[[119 118 149 129 105 146 103 118 110 101]
 [108 123 136 134 152 119 136 108 110 140]
 [134 131 149 113 115 119 130 137 120 154]
 [140 106 131 143 110 134 153 123 128 143]
 [144 116 153 142 123 136 103 150 135 109]
 [131 135 108 116 155 141 130 124 116 154]
 [124 144 140 105 103 143 126 112 117 127]]
->
[[144 116 153 142 123 136 103 150 135 109]
 [140 106 131 143 110 134 153 123 128 143]
 [134 131 149 113 115 119 130 137 120 154]
 [131 135 108 116 155 141 130 124 116 154]
 [124 144 140 105 103 143 126 112 117 127]
 [119 118 149 129 105 146 103 118 110 101]
 [108 123 136 134 152 119 136 108 110 140]]

[[127 125 118 130 122 135]
 [125 122 131 120 132 132]
 [105 127 123 135 111 126]
 [129 127 118 119 111 144]
 [154 122 121 124 123 132]]
->
[[154 122 121 124 123 132]
 [129 127 118 119 111 144]
 [127 125 118 130 122 135]
 [125 122 131 120 132 132]
 [105 127 123 135 111 126]]

[[121 136 113 115 150 154 149 113 140 146 150 155 115 120 112 119]
 [137 144 132 134 138 146 136 131 145 146 146 145 127 127 128 127]]
->
[[137 144 132 134 138 146 136 131 145 146 146 145 127 127 128 127]
 [121 136 113 115 150 154 149 113 140 146 150 155 115 120 112 119]]

[[105 126 126 113]
 [125 134 131 124]]
->
[[125 134 131 124]
 [105 126 126 113]]

[[120 131 126 126 128 106 110 122 147 123 133 126]
 [149 116 109 129 141 115 134 140 127 127 110 116]
 [141 127 128 114 107 155 120 147 106 142 129 129]
 [102 110 118 125 125 102 149 107 151 109 142 105]
 [130 135 143 130 117 119 144 139 143 114 116 131]
 [124 118 102 145 124 110 110 115 147 125 142 121]]
->
[[149 116 109 129 141 115 134 140 127 127 110 116]
 [141 127 128 114 107 155 120 147 106 142 129 129]
 [130 135 143 130 117 119 144 139 143 114 116 131]
 [124 118 102 145 124 110 110 115 147 125 142 121]
 [120 131 126 126 128 106 110 122 147 123 133 126]
 [102 110 118 125 125 102 149 107 151 109 142 105]]

[[132 125 136 101 121 122 126 126 118 125 131 115]
 [134 126 130 124 125 119 125 132 122 117 128 120]]
->
[[134 126 130 124 125 119 125 132 122 117 128 120]
 [132 125 136 101 121 122 126 126 118 125 131 115]]
---
[[107 135 129 118]
 [135 135 104 122]]
->
[[129 118 107 135]
 [104 122 135 135]]

[[137 138 133 149 122 105]
 [121 110 120 105 124 135]
 [125 138 111 110 104 154]]
->
[[122 105 137 138 133 149]
 [124 135 121 110 120 105]
 [104 154 125 138 111 110]]

[[142 148 101 128 135 150 140]
 [132 135 127 128 122 118 120]
 [137 148 118 128 125 134 130]
 [142 148 109 128 128 142 135]
 [148 148 101 127 138 150 145]
 [142 148 109 128 128 134 130]
 [142 148 109 128 132 142 140]
 [142 148 109 128 132 142 135]
 [121 117 144 128 122 110 120]
 [121 117 144 128 122 110 120]
 [142 148 101 128 135 150 140]]
->
[[150 140 142 148 101 128 135]
 [118 120 132 135 127 128 122]
 [134 130 137 148 118 128 125]
 [142 135 142 148 109 128 128]
 [150 145 148 148 101 127 138]
 [134 130 142 148 109 128 128]
 [142 140 142 148 109 128 132]
 [142 135 142 148 109 128 132]
 [110 120 121 117 144 128 122]
 [110 120 121 117 144 128 122]
 [150 140 142 148 101 128 135]]

[[129 126 126 118 123 126 135]
 [125 138 128 121 124 130 138]
 [134 117 138 135 136 127 125]
 [129 107 137 145 147 126 130]
 [124 124 126 125 119 133 122]
 [131 122 120 128 134 123 125]
 [132 131 125 118 127 122 139]
 [132 120 130 130 126 122 132]
 [128 130 125 124 126 126 135]
 [127 128 126 140 127 133  99]]
->
[[126 135 129 126 126 118 123]
 [130 138 125 138 128 121 124]
 [127 125 134 117 138 135 136]
 [126 130 129 107 137 145 147]
 [133 122 124 124 126 125 119]
 [123 125 131 122 120 128 134]
 [122 139 132 131 125 118 127]
 [122 132 132 120 130 130 126]
 [126 135 128 130 125 124 126]
 [133  99 127 128 126 140 127]]

[[131 134 135 148 139 131 112 108 108 139 116 136 114]
 [119 136 143 138 136 139 130 116 146 140 130 129 108]
 [141 139 136 123 139 136 121 144 108 142 116 132 139]
 [109 134 128 141 128 130 144 130 110 127 104 127 120]
 [114 118 110 121 108 129 133 134 117 114 130 107 129]]
->
[[136 114 131 134 135 148 139 131 112 108 108 139 116]
 [129 108 119 136 143 138 136 139 130 116 146 140 130]
 [132 139 141 139 136 123 139 136 121 144 108 142 116]
 [127 120 109 134 128 141 128 130 144 130 110 127 104]
 [107 129 114 118 110 121 108 129 133 134 117 114 130]]

[[151 156 136 146 147 146 147 140 110 154 133]
 [120 106 124 112 116 119 122 131 155 107 113]
 [114 119 107 121 118 108 107 109 123 116 116]]
->
[[154 133 151 156 136 146 147 146 147 140 110]
 [107 113 120 106 124 112 116 119 122 131 155]
 [116 116 114 119 107 121 118 108 107 109 123]]

[[124 113 120 133 127 121 126 134 147 136]
 [116 121 118 132 131 118 132 133 154 134]
 [116 134 124 129 135 122 132 130 142 127]
 [122 119 120 128 124 121 135 127 147 133]
 [117 125 121 134 136 120 126 136 148 132]
 [127 120 125 133 130 125 122 135 136 133]
 [118 141 126 124 132 125 139 123 135 123]]
->
[[147 136 124 113 120 133 127 121 126 134]
 [154 134 116 121 118 132 131 118 132 133]
 [142 127 116 134 124 129 135 122 132 130]
 [147 133 122 119 120 128 124 121 135 127]
 [148 132 117 125 121 134 136 120 126 136]
 [136 133 127 120 125 133 130 125 122 135]
 [135 123 118 141 126 124 132 125 139 123]]

[[130 128 140 129 131 135 131]
 [133 131 131 126 139 133 133]
 [130 128 142 127 130 136 129]
 [129 129 134 129 130 129 131]
 [138 136 117 124 131 131 131]
 [125 126 121 122 117 125 123]
 [123 121 138 152 133 124 126]
 [130 128 139 126 130 134 131]
 [118 120 128 141 125 123 122]
 [129 128 137 127 129 136 125]]
->
[[135 131 130 128 140 129 131]
 [133 133 133 131 131 126 139]
 [136 129 130 128 142 127 130]
 [129 131 129 129 134 129 130]
 [131 131 138 136 117 124 131]
 [125 123 125 126 121 122 117]
 [124 126 123 121 138 152 133]
 [134 131 130 128 139 126 130]
 [123 122 118 120 128 141 125]
 [136 125 129 128 137 127 129]]
---
[[139 112 130 132 124 135 126 134]
 [143 134 131 121 129 128 127 116]
 [129 133 127 130 115 134 134 146]
 [145 144 130 132 120 131 142 156]]
->
[[129 133 127 130 115 134 134 146]
 [139 112 130 132 124 135 126 134]
 [143 134 131 121 129 128 127 116]
 [145 144 130 132 120 131 142 156]]

[[141 131 122]
 [105 116 125]
 [133 116 116]]
->
[[105 116 125]
 [133 116 116]
 [141 131 122]]

[[124 132 137 140 138 144 144 128 123 110 109 105]
 [128 126 126 126 125 125 129 123 128 122 125 120]
 [134 133 134 135 131 134 134 130 123 121 118 118]
 [130 130 128 127 125 123 138 119 121 120 119 121]
 [ 99  99 104 111 127 144 145 145 143 143 144 126]]
->
[[ 99  99 104 111 127 144 145 145 143 143 144 126]
 [124 132 137 140 138 144 144 128 123 110 109 105]
 [128 126 126 126 125 125 129 123 128 122 125 120]
 [130 130 128 127 125 123 138 119 121 120 119 121]
 [134 133 134 135 131 134 134 130 123 121 118 118]]

[[130 138 129 144 132 111 113 154]
 [128 133 132 133 126 127 131 139]
 [122 133 133 129 133 122 129 149]]
->
[[122 133 133 129 133 122 129 149]
 [128 133 132 133 126 127 131 139]
 [130 138 129 144 132 111 113 154]]

[[141 144 135 112 125 131 126 157 116 136 128 137]
 [138 145 136 135 111 115 127 141 127 140 128 152]]
->
[[138 145 136 135 111 115 127 141 127 140 128 152]
 [141 144 135 112 125 131 126 157 116 136 128 137]]

[[140 105 127 149]
 [129 132 128 131]
 [136 134 130 126]
 [141 124 117 139]
 [128 132 127 136]
 [132 130 124 119]
 [130 144 128 127]
 [121 133 124 115]
 [124 124 136 124]]
->
[[121 133 124 115]
 [124 124 136 124]
 [128 132 127 136]
 [129 132 128 131]
 [130 144 128 127]
 [132 130 124 119]
 [136 134 130 126]
 [140 105 127 149]
 [141 124 117 139]]

[[117 122 128 133 129 134 125 139 134 112 124 132 126 122 124 133]
 [137 132 133 152 120 123 142 134 144 141 119 133 140 125 131 117]
 [126 121 122 131 117 134 136 130 129 129 123 123 130 155 125 121]]
->
[[117 122 128 133 129 134 125 139 134 112 124 132 126 122 124 133]
 [126 121 122 131 117 134 136 130 129 129 123 123 130 155 125 121]
 [137 132 133 152 120 123 142 134 144 141 119 133 140 125 131 117]]

[[121 130 139 127 144 124 121 124 124 134 156 150 123 137 152 135]
 [136 122 117 139 116 119 124 123 147 132 142 148 142 122 143 128]
 [112 131 147 124 145 128 123 129 119 144 115 121 110 149 124 144]]
->
[[112 131 147 124 145 128 123 129 119 144 115 121 110 149 124 144]
 [121 130 139 127 144 124 121 124 124 134 156 150 123 137 152 135]
 [136 122 117 139 116 119 124 123 147 132 142 148 142 122 143 128]]

[[130 131 127 126 122 113 131 124 126 133 123 126 135]
 [128 116 127 127 125 121 114 126 120 109 138 120 130]
 [133 124 135 139 129 149 128 121 121 116 128 126 132]
 [120 122 122 138 136 152 137 143 125 131 134 128 137]
 [126 126 140 122 113 113 124 116 129 102 134 136 124]
 [127 119 125 133 132 129 133 115 121 135 135 125 125]]
->
[[120 122 122 138 136 152 137 143 125 131 134 128 137]
 [126 126 140 122 113 113 124 116 129 102 134 136 124]
 [127 119 125 133 132 129 133 115 121 135 135 125 125]
 [128 116 127 127 125 121 114 126 120 109 138 120 130]
 [130 131 127 126 122 113 131 124 126 133 123 126 135]
 [133 124 135 139 129 149 128 121 121 116 128 126 132]]
